Below are the code and all the weights of a small trained network. Each question names an input and a target symbol and asks about switching units off, where a switched-off unit gives its printed mean instead of its output.

import numpy as np


def w(rows, s, z=0):
    codes = np.array(rows[::2]) - 128.0
    scale = np.full(codes.shape[1], s)
    scale[-1] = z or s
    return codes * scale


def norm(h):
    return h / np.sqrt((h * h).mean(-1, keepdims=True) + 1e-5)


def f(y):
    return y / 2 * (1 + np.tanh(0.7978845608 * (y + 0.044715 * y**3)))


def softmax(a):
    e = np.exp(a - a.max(-1, keepdims=True))
    return e / e.sum(-1, keepdims=True)


def log_softmax(a):
    a = a - a.max(-1, keepdims=True)
    return a - np.log(np.exp(a).sum(-1, keepdims=True))


def net(x, mask):
    ids = ['ΓΛβδεσω'.index(c) for c in x.split()]
    T = len(ids)
    res = E[ids] + P[:T]
    r = norm(res)
    for j in range(3):
        rows = slice(2 * j, 2 * j + 2)
        q, k, v = (r @ M[0][rows].T for M in (Q, K, V))
        z = softmax(np.where(np.tri(T) > 0, q @ k.T / 2**0.5, -1e9)) @ v
        o = O[0][rows]
        res = res + np.where(mask[j], z, o[:, -1]) @ o[:, :-1]
    y = f(norm(res) @ A[0][:, :-1].T + A[0][:, -1])
    res = res + np.where(mask[3:19], y, B[0][:, -1]) @ B[0][:, :-1]
    return log_softmax(norm(res)[-1] @ U[:, :-1].T + U[:, -1])


Q, K, V, O, A, B = {}, {}, {}, {}, {}, {}
E = w([
[195,151,230,186,93],'Γ',
[58,190,176,109,35],'Λ',
[195,172,108,174,159],'β',
[215,134,13,186,65],'δ',
[153,141,84,124,2],'ε',
[25,192,49,99,126],'σ',
[177,121,64,20,114],'ω',
],0.017)
P = w([
[95,1,203,189,94],'0',
[124,9,177,179,105],'1',
[133,37,158,156,116],'2',
[131,78,147,155,120],'3',
[150,117,141,155,122],'4',
[167,154,137,151,130],'5',
[177,205,146,142,146],'6',
[203,208,115,141,157],'7',
[209,251,119,120,152],'8',
],0.0079)
Q[0] = w([
[210,208,83,99,98],'H1',
[80,173,182,223,132],'H1',
[51,34,230,121,250],'H2',
[195,254,157,130,64],'H2',
[117,111,195,81,130],'H3',
[122,155,211,155,127],'H3',
],0.0092)
K[0] = w([
[124,231,126,120,111],'H1',
[142,114,96,107,120],'H1',
[110,68,175,194,127],'H2',
[167,253,65,92,86],'H2',
[123,125,93,92,85],'H3',
[75,171,143,67,143],'H3',
],0.012)
V[0] = w([
[82,194,49,90,90],'H1',
[55,142,225,142,166],'H1',
[7,186,191,221,183],'H2',
[141,69,121,254,20],'H2',
[134,203,96,139,189],'H3',
[137,74,110,175,137],'H3',
],0.0081)
O[0] = w([
[1,99,100,53,225,114],'H1',
[21,137,100,158,120,52],'H1',
[13,197,94,180,110,2],'H2',
[136,246,97,56,191,229],'H2',
[56,132,162,78,30,120],'H3',
[112,136,107,17,151,180],'H3',
],0.0068,0.0078)
A[0] = w([
[110,123,91,79,131,68],'N1',
[117,74,142,113,253,152],'N2',
[149,131,140,35,147,142],'N3',
[109,51,98,102,68,100],'N4',
[136,170,206,114,177,63],'N5',
[163,63,82,186,125,101],'N6',
[54,121,128,104,120,65],'N7',
[25,123,187,159,129,2],'N8',
[140,145,126,130,151,111],'N9',
[148,147,123,119,73,82],'N10',
[138,99,185,169,98,168],'N11',
[147,97,163,141,103,118],'N12',
[187,141,36,165,108,140],'N13',
[105,56,92,64,51,128],'N14',
[142,119,195,168,169,103],'N15',
[110,160,187,74,97,88],'N16',
],0.014,0.0065)
B[0] = w([
[152,123,70,111,133,128],'N1',
[97,17,87,120,190,138],'N2',
[52,41,141,114,92,207],'N3',
[115,111,156,107,31,135],'N4',
[122,36,151,70,103,148],'N5',
[189,161,125,244,168,144],'N6',
[101,105,80,136,112,130],'N7',
[123,141,128,96,74,129],'N8',
[65,135,140,100,128,145],'N9',
[124,128,165,112,133,151],'N10',
[88,85,20,255,37,143],'N11',
[155,168,73,181,107,137],'N12',
[32,207,155,121,192,252],'N13',
[77,81,78,125,36,157],'N14',
[122,26,66,140,116,140],'N15',
[142,76,203,167,215,134],'N16',
],0.0077,0.011)
U = w([
[10,95,216,214,162,45],'Γ',
[141,207,155,104,85,202],'Λ',
[169,233,126,197,154,2],'β',
[165,152,175,132,253,220],'δ',
[178,117,147,41,186,67],'ε',
[2,116,87,182,190,121],'σ',
[168,39,90,186,158,100],'ω',
],0.0093,0.0024)

Each question gives the input, a string of symbols that net reads in full, and the target symbol t.
The units are the heads (2 rows each of Q, K, V and O) and the neurons (one row each of A and B). Each row of codes is followed by its name. A weight is (code - 128) times the scale printed after its matrix; where a second scale follows, it is the last column's (O, A, B and U).
mask holds one flag per unit, heads first, then neurons. A switched-off unit (its flag False) gives its mean, the last column of its rows in O or B, instead of its output. The means were averaged over made-up inputs and are rounded, as every weight is.
A unit's drop is (log p(t) with every unit on - log p(t) with that unit switched off) / (log p(t) with every unit on - log p(t) with every unit switched off).
The circuit of an input: a set's keep is (log p(t) with only the set's units on - log p(t) with every unit switched off) / (log p(t) with every unit on - log p(t) with every unit switched off). Starting from the 12 units with the biggest drops (on a tie, the unit counted first), units are removed one at a time, each time the one whose removal leaves the highest keep (on an exact tie, the one counted first), for as long as the keep stays at least 0.8.
units of the circuit, in order: the units of the circuit, biggest drop first
unit that matters most: the unit with the biggest drop
top k neurons: the k neurons with the biggest drops, biggest first
which heads matter: for each layer, one digit per head in row order, 1 if its drop is at least 0.15 and else 0, layers parted by /
input ε ε δ ε δ β ω ε, target ω: which heads matter	010
input β Γ Γ δ, target β: units of the circuit, in order	H1, N13
input σ β σ Λ β, target σ: which heads matter	100
input β ε ε β ω Λ, target ω: which heads matter	010
input Λ β Γ β Γ, target β: which heads matter	111
input β ε σ β δ ε ε, target ε: units of the circuit, in order	H1, H2
input ε Γ β ε ε β Λ, target δ: which heads matter	000
input δ Γ ε β δ Λ σ ε, target σ: which heads matter	100
input β σ β δ, target β: which heads matter	000
input σ β Λ ω ω ε ω δ Λ, target ω: units of the circuit, in order	H2, N13, N11
input Γ β Γ, target β: units of the circuit, in order	H1, H2
input Γ β ε σ β, target σ: top neuron	N2
input β δ Λ ε ε ε δ δ, target δ: units of the circuit, in order	N13, H1, N11
input β β β β δ β ε, target ε: units of the circuit, in order	H2, H1, N11
input β δ ω δ δ β, target ε: which heads matter	001
input β β δ ω Λ β, target ω: units of the circuit, in order	H2, N11
input β Γ β, target β: which heads matter	100
input ε ε ε β β Λ ε Λ, target δ: units of the circuit, in order	N16
input β Λ Λ ε δ ε Γ, target ε: units of the circuit, in order	H2, N5
input β β Λ, target β: unit that matters most	H1
input β β Γ β ε ε δ, target δ: which heads matter	000
